Rows with their classes
[ -6.2  -3.1 -14.1  -8.5  11.3  13.9   9.9 -16.7   4.1  -6.6 -12.6  11.5
   4.4  14.7  35.8 -12.6  -8.6 -11.1]
N
[ -2.6  -8.7  -1.5 -31.5   6.0  -3.8  17.7  -9.8  -9.3  12.8  -0.2   4.9
   5.8   9.9  40.3   5.8 -22.0  -5.6]
K
[-20.7  -9.6   2.2 -34.3   9.8 -10.8  23.5  -6.5  -9.2   2.9 -12.3   2.0
  12.0  10.8  55.7  10.6 -14.2 -13.3]
A
[-20.9   2.8  -6.0 -21.4  16.1   9.4  12.2 -20.8  -2.6  -8.3 -26.7   6.0
  14.0  18.8  57.8  -4.4   9.3 -20.7]
A
[ -6.6  -5.8  16.9 -21.6   4.1  -0.6   3.1  -3.0   3.3   0.1 -20.5   6.8
   9.1   8.2  33.5   4.6 -25.5   0.1]
P
[ -9.4   2.7 -20.5 -33.7  -9.2 -17.1  33.1 -17.6 -10.9  10.1 -14.4  -4.8
  -0.1  22.1  66.6   6.5 -16.0  -7.7]
P
[-16.3   5.6 -19.0 -18.7   0.1  -6.5  20.0  -6.1 -10.5  -4.9  -5.5  -7.0
   9.3  -1.2  43.9   6.9  -0.7  -0.7]
A
[-14.6  -8.8 -10.3 -34.5   6.3   1.0  24.5  -5.4  15.4  10.1 -30.5   5.9
   8.9  11.3  58.4   9.4 -15.1 -26.6]
A
[ -9.4  -6.0 -14.5 -27.2   5.4  -1.7  20.8 -12.2 -22.8  -1.5 -20.0   0.6
  -5.7  29.8  54.2   1.4  -9.4  11.1]
A
[  4.2  -2.7 -39.8 -25.6 -13.6   5.2  28.3  -5.7  11.7  19.1  -8.9  -2.1
 -13.7   8.3  24.6   3.0 -27.5   7.7]
P
[-10.1  -2.3 -39.6 -28.0   9.2  -8.4  21.8 -33.8  -0.8  30.3 -15.1   7.2
   8.5  15.0  51.1   4.1 -18.9 -16.3]
P
[-11.2   1.6 -26.8 -16.7  -7.0   9.2  27.8  -9.6 -12.1   2.0 -22.5   5.1
  -7.0   8.5  71.4   3.6  -9.0 -12.4]
P
[-10.0   6.6 -15.6 -16.2  13.8  12.3   4.9 -26.4   0.2   2.1 -23.6  15.9
  18.0  19.6  51.1  -4.4 -29.1  -4.4]
P
[  4.5 -11.9 -33.2 -15.6  13.8  22.8  18.3 -20.4  -0.5  13.2 -26.9  17.2
   4.8  13.7  47.0   8.9 -37.5  -8.6]
Z
[-12.8   1.3 -24.7 -24.4  -0.1   8.7  19.5 -19.1  -9.2  11.0 -23.9  -1.2
   6.4  17.8  38.1   0.4 -11.8  -8.9]
P
[-11.1   8.5 -12.6 -20.3   8.9   6.2  25.7 -19.2 -20.7  -1.9 -20.6   9.6
   2.0  18.4  58.1  -9.8 -17.9 -13.4]
Z
[-19.9  -9.9 -29.5 -20.4   0.9 -11.1  16.7 -19.0   8.9   4.8 -15.0  -0.6
   3.8  18.6  30.9  11.6 -27.3  -6.9]
P
[-11.4  21.3  11.3 -16.3   7.8   7.1   8.6  -3.5 -10.5  -4.2  -9.4   1.8
   2.5   5.7  40.0   0.0  -4.0 -14.1]
P
[ -5.5  -8.1 -26.3 -10.0  -3.9   0.1  25.5 -24.4  -3.0   4.0 -11.0   5.7
   0.6  11.1  51.5   3.9 -18.8  -4.9]
P
[-10.2   6.9 -30.7 -19.5  -6.7   3.3  17.7 -21.8  -4.0  -2.6 -13.8  -0.4
  -4.0   9.8  57.7  -5.9 -12.6  -8.8]
P
[-25.4  -4.3 -21.2 -39.3  21.7  -2.0  31.0 -24.0 -23.1  -4.1 -30.5  -0.8
   4.6  16.6  70.1  11.5 -14.2 -14.6]
A
[  0.7 -12.3 -20.6 -19.5   5.1   0.5  24.5 -10.7   4.0  14.6 -25.5  19.0
   4.6  13.0  18.3   7.5 -33.0  -3.0]
Z
[-36.6  -0.5 -24.4 -21.9   0.7 -10.9  38.3  -9.3  -9.1  -4.2 -13.5   9.0
   1.3  14.8  64.9   4.9 -17.2  -5.4]
P
[  8.3  -3.8 -39.7 -13.4  -6.1  -7.1  35.7 -30.4  -2.4   9.3  -8.3   4.7
  -9.5   9.4  54.3   0.9 -30.6  -8.5]
Z
[ -4.4  -5.7  -2.0 -15.6   7.0   3.2   7.0 -10.5  -1.2   2.1 -23.3   7.7
   9.8  11.7  35.7  11.4 -11.0  -7.8]
A
[-10.5   7.8 -16.3 -21.7  -6.7   5.0  10.3  -1.4  14.6   2.0 -10.4   9.9
   1.2  12.2  47.4 -12.6 -11.9  -2.5]
P
[ -2.9   2.3 -31.3 -21.1   8.4  -7.7  22.1 -18.9  -3.1   6.2 -13.4   3.2
  -0.8  13.2  42.2  12.8  -7.5 -39.9]
P
[ -4.5   6.4 -19.9 -27.4  16.4   6.2  16.7 -19.4 -21.7   1.6 -14.6   2.1
   0.3  14.5  51.2  -0.9 -20.1  -2.4]
P
[-13.6   0.8 -15.1 -31.0   3.1   2.0  31.3 -18.5 -12.6   4.2 -19.6   5.1
   3.9  15.4  51.0  -5.7 -21.7  -5.9]
Z
[ -7.2  -1.7 -40.1 -27.8   0.8   1.2  38.0 -13.2  -6.8   3.0 -24.5  -2.8
  -4.2  17.9  67.1   6.0 -14.0  -9.5]
P
[-10.4   6.1 -28.4 -24.4   3.5  -2.8  39.2 -17.3 -14.8  -2.9  -8.9   0.5
  -4.8  14.7  58.9  -4.9  16.5   6.1]
P
[ -1.0  -1.0 -32.6 -21.5   2.3  -6.4  21.3 -17.0 -12.0  13.6 -15.6   0.6
   4.2  13.4  62.2   6.0 -15.1 -10.3]
P
[-11.4  -5.0  21.9 -32.5  12.6  15.0  18.0  -6.8 -12.4  -0.8 -31.9   6.5
  16.0  19.9  48.5   4.5 -22.7  -9.6]
P
[-18.4  -7.8   3.7 -20.1   7.3  11.5  17.8 -19.1  -0.8  -1.2 -26.0   9.8
  16.8  13.1  46.6  -2.9 -28.0  -4.4]
P
[-15.7   0.6 -25.3 -22.7   6.1  -8.5  27.4 -18.5  -8.9  -4.4 -23.4  -2.4
   5.9  14.3  60.8   5.5  -1.8 -13.8]
P
[ -9.0   2.8  -5.2 -20.7   8.5   3.4   9.7 -14.0  -2.8   3.2 -27.9   6.7
   8.8  11.1  32.4  -4.6 -14.0 -14.3]
P
[-18.9   5.8 -79.6 -24.8   6.6  -2.1  25.0 -19.7  -5.9  -3.6  -3.7   3.5
   1.6  16.4  52.1  -5.9 -11.9 -11.1]
P
[-10.8  -8.8 -21.9 -39.5  -4.4   4.2  14.2 -18.8  18.1  12.9 -26.5   3.9
  13.5  11.9  69.0   5.7 -26.5 -16.7]
P
[ -3.0 -19.4 -27.7 -28.7   5.6  -3.1  27.0 -20.5   5.7   6.2 -24.0   8.1
   5.4   8.8  51.5   9.6 -23.2  -7.6]
P
[-18.0   6.6 -11.6 -22.7   3.0  -0.4  26.3  -5.6 -21.1  -5.1 -15.6  -3.5
   3.5  13.9  48.5   6.4  -2.2 -11.3]
P
[ -5.9   6.6 -21.4 -15.4   8.4  14.0  15.2 -11.0 -16.4   0.1 -16.6   8.0
   0.1  10.1  48.0  -4.4 -12.1  -1.3]
P
[  1.2 -12.3 -26.1 -27.5   2.8   0.1  20.6 -25.5  10.6   8.4 -26.8  15.2
  -5.1  14.0  54.7   2.7 -28.9   4.1]
P
[-20.4   5.2 -30.5 -30.3  -2.4   6.2  37.1 -20.9  -7.7   7.8 -28.8   9.9
   1.3  14.6  71.3  18.1 -19.3 -11.9]
A
[-11.4  10.6 -21.4 -18.2   6.2   1.4  28.8  -4.2 -16.0  -6.2 -11.1  -4.5
   1.0  12.5  68.9  -4.1  -5.4  -6.3]
N
[-23.8  20.0   0.2 -18.3   3.8   6.1  26.8 -14.9 -42.3 -16.3 -11.9  -2.1
  -3.2   8.4  59.7 -12.1   8.1 -16.0]
P
[ -9.1   5.4 -22.0 -23.8  -0.2  19.3  26.6  -1.7  -5.3   2.7 -14.9  -4.3
  -8.5  13.6  53.3   8.7 -28.9  -3.0]
P
[-19.7  -8.9 -16.9 -57.9   1.8 -15.9  37.6 -12.7   9.3  19.3 -30.3  -4.5
   6.2  14.0  72.6  17.0 -35.6  -6.8]
A
[-20.1  -1.4 -31.6 -24.3   1.2  -1.1  37.8 -23.5 -11.9   4.6 -20.2   1.9
  -4.8  15.1  61.9  -3.7 -20.8 -13.5]
P
[-10.3   0.6 -40.0 -20.0   0.9   9.5  36.1 -22.7  -5.4   2.1 -19.2   8.3
  -6.4   9.1  67.4  -2.7 -24.8 -12.6]
P
[ -0.1  -4.1 -29.6 -68.4   3.6 -10.9  27.5 -20.8  -4.4   7.5 -19.9   8.6
   5.0   9.6  53.9  14.7 -21.6  -8.1]
P
[-16.1  -6.1 -17.2 -34.7   7.4  -0.2  30.1 -12.6  -5.8  -4.0 -21.2   9.5
  10.5  32.8  67.5   6.4 -22.3  -4.9]
A
[  0.1   4.2 -26.7 -26.5   3.1  -0.6  38.3 -20.4  -7.4  16.6 -22.4   7.2
  -2.7   8.5  44.7  -4.8 -27.0  -3.2]
Z
[ -5.1  -1.7 -42.5 -24.5  -4.6  -9.2  19.7 -18.7  -6.3   8.8 -18.2  13.2
  -3.3  14.1  41.2   1.8 -27.5 -10.7]
P
[  1.7  -8.5 -38.3 -35.9  -8.7  -6.4  31.6 -29.7  -2.0   6.9 -19.3  16.1
 -11.1   5.1  63.5   5.5 -40.6  -5.2]
P
[  4.0  -4.2 -15.6 -30.8   6.4   5.6  28.7 -14.6  -8.2   1.8 -25.8   4.3
   1.2  14.9  58.8  -3.0 -22.3  -2.5]
P
[ -8.9   5.1 -25.9 -23.8  15.7   4.9  13.5 -32.7   5.4   1.2 -23.8  13.3
   4.7  35.0  58.2   2.6 -19.9  -8.9]
P
[-22.0   3.1 -30.7  -7.5  -4.1 -12.5  35.3 -27.4 -24.4  -9.0 -13.9   5.4
   0.8  13.5  73.9   5.2  -1.3  -6.5]
A
[ -7.1   5.1 -17.5 -28.2   4.6   0.5  20.0 -10.9 -15.9  -1.1 -16.6   4.7
   0.3  10.8  42.2  -1.9 -12.3  -3.3]
P

Rows, each with its class
[ 3.3 -0.3 -5.9 -3.3  2.8  5.7 -8.1  1.2 -4.7  3.4 -5.0 -3.5 -5.9 -0.8
  1.0  5.3 -1.6  1.5]
cp
[  5.6   3.9   2.3  -6.8   3.1   2.0  -6.8   4.3   1.5   9.3   0.9 -10.3
  -5.3  -6.1   1.6  -0.9   3.7   5.7]
cp
[  3.8   7.4   3.7 -13.9   7.6   0.7  -4.6   8.6  -6.6   1.5   2.5  -5.2
  -4.9 -15.5  -4.5  -4.5   0.8   5.2]
cp
[ 2.7  3.4  3.3 -5.6  3.3  1.0 -5.5  5.7 -1.4  7.4  3.5 -7.8 -4.4 -4.5
 -1.3  1.9  1.7  2.8]
cp
[ 5.2  0.1  0.3 -1.9 -6.0  1.3 -0.5 -2.2 -2.6  0.7 -4.1  0.4 -1.7  0.2
 -4.9  2.8  5.0 -0.2]
Lm
[  3.6   5.3  -1.4  -6.1  -2.0  10.8  -8.3   1.2  -9.1   4.3   5.7  -0.9
  -6.1  -7.1 -11.8  -3.9  22.4   3.6]
Lq
[ -5.2  -1.2   3.5 -29.7   7.0   6.5  -7.6   9.9  -7.3   6.3  15.4   1.4
  -7.4  -5.6  -4.2  -2.3   1.1  -4.3]
bf
[ -3.5   0.6  -0.3 -16.8   3.3   5.8  -0.2   5.6  -5.9   8.5   0.3   5.4
  -6.6  -1.5  -4.3   1.4  -3.4 -15.5]
pg
[  5.9   3.5  -6.7 -29.7   1.8   4.1  -9.7  12.4  -0.9  14.0   4.7  -7.4
  -5.1  -6.3 -13.2  -6.9   7.0  -3.8]
mq
[-0.3 -0.7  5.4  5.3 -0.7 -3.7 -0.9 -5.1 -4.8  7.2 -2.2  3.7 -6.0  0.6
 -2.9 -4.4  4.7 -5.6]
pg
[ 0.4 -1.9  0.9 -9.2 -4.3  1.2 -3.0 -1.2 -3.9  8.3 -2.7  3.2 -0.9 -2.5
  0.4 -5.9  3.4 -9.7]
pg
[  0.6   2.6   5.7 -11.1   4.7   3.7  -6.6   4.7  -4.7   5.5  11.1  -1.0
  -2.5   4.3  -7.8  -0.6   4.5  -0.3]
pg

Rows, each with its class
[ 0.7  7.3 -1.1 -1.4 20.5  8.5  3.0 -2.8 -7.0 -2.5  2.6 -6.7  2.4  5.6
  8.8 14.0 -5.2  5.9]
(47)
[  0.7   0.7   1.2   1.9 -16.1 -11.6  -1.8  -1.1   3.5   0.5   2.0   5.3
  -0.9   1.4   0.0  -4.3   0.6   1.0]
(60)
[  1.9  -2.8   3.5  -0.7 -13.8  19.9   2.5   1.8  -4.5  -0.5  -0.1  -6.2
  -1.5  -6.0   1.1 -25.4  -0.2  -5.3]
(54)
[  0.4  -1.4  -0.7   0.7 -18.5  -4.0  -0.7   1.0   0.5   0.5   1.3   1.0
   1.6   2.4   1.7   4.4   0.5   2.6]
(48)
[  0.9   4.3  -2.2  -0.6  18.9   7.0  -0.1   1.1  -5.7   0.3   2.3 -12.3
   0.9   4.0   3.8  18.0  -3.2   6.2]
(47)
[  1.1  -3.4  -1.8   4.6 -11.1  10.9   0.0   7.9  22.7   0.0   0.2  -1.7
  -0.8  -4.1  -2.0 -17.4  -1.8  -6.3]
(45)
[ -1.1  -3.5  -0.3   3.4 -11.7   7.9  -2.0   1.7  -3.3   4.6   0.7  -3.4
  -1.5  -4.8  -0.3 -14.4   2.4  12.2]
(45)
[ -2.5  -1.1  -1.5   1.1 -23.5 -13.1  -3.3  -0.8   5.0  -3.7   5.0  10.1
   0.3  -1.4  -1.6 -17.5   1.2  -0.7]
(42)
[  3.2   3.6  -1.4   5.4  19.2  12.8   2.6  -1.1  -6.5  -2.5   3.6 -12.8
  -1.4   6.3   4.7  24.9  -3.0   5.7]
(47)
[ 2.5 19.9  0.0  2.6  3.2  3.7 -0.1  2.2 -4.8  0.5 -5.0 -7.4  1.7  0.7
 -3.4 17.9 -0.9  7.1]
(66)
[  2.5   4.6  -0.6   0.8  21.9   8.4   3.8   1.0  -6.5  -1.8   2.9 -10.3
  -0.4   1.0   4.1  17.1  -2.9   4.1]
(47)
[-0.2  5.5 -1.6  1.6  8.6  4.6  0.2  2.6 -6.1  6.3  5.3 -8.9  1.6  3.1
  4.4 21.4 -0.7  2.1]
(50)
[ -0.6 -21.4   0.5  -2.9 -15.2   1.8  -1.4   5.0  -5.9  -3.2  -3.6  -2.8
   0.4   0.5  -7.4   1.1   0.2   1.9]
(48)
[ -3.5  -2.3  -2.0   1.2 -13.9  -9.4   0.3  -0.3   4.2  -1.0   0.7   4.6
   0.2   0.8   1.0   1.2   2.2  -0.7]
(60)
[  0.6  -1.5   0.7   2.8  -1.2   3.3   4.2   0.2  -4.5   3.9   2.9 -10.0
   3.0  11.4   1.7  16.3   4.6   8.1]
(66)
[ 1.1 -4.5  1.4  2.9 10.5  3.1  4.4  0.1 -5.6  3.5 -2.1 -7.4  0.0  4.4
  0.7 19.3 -3.6  5.1]
(66)
[ 0.1  4.3  0.4  0.9 16.0 12.6 -0.9  0.9 -6.7 -0.3  3.3 -9.6 -0.4  3.6
 11.2 19.7 -2.8  4.1]
(47)
[ 2.6  7.9 -0.8  0.7 17.9  9.5  4.0  0.4 -6.4 -2.1  3.7 -9.7  0.9  5.3
  4.2 18.1 -4.0  3.0]
(47)
[ -0.2   0.2  -0.9   3.0 -15.4  -7.3  -2.1  -5.3   7.6  -3.3   5.8  11.1
  -0.2   0.1  -1.2  -6.1  -0.5   2.4]
(42)
[ -2.0   1.1   0.0   7.3 -16.1  -4.3  -2.4  -0.8   9.6  -9.4   6.4  12.5
   1.4   2.3  -4.2  -1.1  -2.2  -0.3]
(42)
[ -0.4  -5.8   1.2  -6.1  -1.0  13.2   2.6   2.4  -8.2   1.5  -2.0  -5.2
   1.3  -4.0  -2.2 -27.5   0.8  -2.6]
(64)
